Each row has a name. After each piece below comes the name of the row it's from, unless a question asks for something else. Each question is about the rows just above it.

[151  89 197 105 156 205 155  93 173] = z_177
[157  96 111 144 114 129 141 100 132] = z_874
[106 155 163 179 137 114 174 114 183] = z_98
[117 158 153 108  99 122 134 111 111] = z_306
[158 109  99 153 111 117 134 111 122] = z_99
[110 165 164 121 157 144 134 163 144] = z_658
[151  89 197 105 156 205 155  93 123] = z_73
[ 93 175 140 134 151 104 156 182 155] = z_261
[138 106 183 114 155 179 163 114 174] = z_712
Put [105 173 151 205 197  89 156 155  93] back in order: which row is it? : z_177
[155 175 151 182 104 140  93 156 134] is which row reordered? : z_261
[111  99 153 111 109 158 117 122 134] is which row reordered? : z_99
[ 89  93 105 151 155 156 173 197 205] is which row reordered? : z_177
Which row holds these entries in another order? [173 151  89 197 105 156 205 155  93] : z_177
Put [183 114 163 155 138 106 114 174 179] back in order: which row is it? : z_712

[121 162 146 166 160 131 103 136]  z_734
[123 181 132 161 177 140 114 137]  z_361
[124 164 113 145 168 118 109 125]  z_51
[164 126 168 124 118 109 145 113]  z_893
[122 146 136 131 166 160 162 103]  z_319
[103 162 160 166 131 136 146 122] is which row reordered? : z_319
[168 145 126 164 118 109 124 113] is which row reordered? : z_893
[125 124 164 113 145 168 118 109] is which row reordered? : z_51
Which row holds these entries in another order? [113 145 109 118 124 168 126 164] : z_893
Which row holds these entries in another order? [114 123 132 137 140 161 177 181] : z_361
Which row holds these entries in another order? [136 103 131 160 166 146 162 121] : z_734
Which row holds these entries in another order? [113 164 126 168 124 118 109 145] : z_893

[124 141  81 134 130  96 136 179 120 138 153 147 152] : z_660
[137  93 121 157 169 127 137 159 118  99 174 187 151] : z_919
[169  99  93 159 118 157 137 137 121 151 173 187 127] : z_856
[ 81 147 138 136 124 130 153 153 141 179 120  96 134] : z_971
Put [134 124 130  81 136 147 152 138 153 141 179 120  96] back in order: which row is it? : z_660
[127 187 173 151 121 137 137 157 118 159  93  99 169] is which row reordered? : z_856
Put [134  96 120 179 141 153 153 130 124 136 138 147  81] back in order: which row is it? : z_971
[134  81 147 138 136 124 130 153 153 141 179 120  96] is which row reordered? : z_971
Which row holds these entries in another order? [ 96 141 152 134 138 130 179 153 136 147  81 120 124] : z_660
Which row holds these entries in another order? [173 137 118 127  93 151 169 137 187  99 159 121 157] : z_856

[137 172 166 173  85 181 126 174  64 170  75 207 118  48 165 156 112  51
 125 107  59 172 113  86  56 108] -> z_153
[ 99 184  81 173 114 198 182 191  93  55  54 112 107 114 173  80  49 106
 151  87  52 165 201 174  89 174] -> z_473
[ 81  49 174  99  54 173 191  80 151  93  89 106 114 112  87 173 182 165
  55  52 173 184 114 198 107 201] -> z_965
[112  55  80 174 182  94 173 174 198 151  87 114 165 201 184 191  81  89
  52 173  54 114  49 107 106  99] -> z_943
[ 99 184  81 173 114 198 182 191  93 119  54 129 107 114 173  80  49 106
 151  87  52 165 201 174  89 174] -> z_64
Which row holds these entries in another order? [108  56  86 113 172  59 107 125  51 112 156 165  48 118 207  75 170  64
 174 126 181  85 173 166 172 137] : z_153
Which row holds these entries in another order? [201 114  93 174 182 173 174 184 107 151 114 173  54  55 165  89 198 112
 106 191  80  99  49  52  81  87] : z_473
Put [174  99 184  81 173 114 198 182 191  93  55  54 112 107 114 173  80  49
 106 151  87  52 165 201 174  89] back in order: which row is it? : z_473
Which row holds these entries in another order? [ 49  52  54  55  80  81  87  89  94  99 106 107 112 114 114 151 165 173
 173 174 174 182 184 191 198 201] : z_943
[ 56 108 137 172 166 173  85 181 126 174  64 170  75 207 118  48 165 156
 112  51 125 107  59 172 113  86] is which row reordered? : z_153

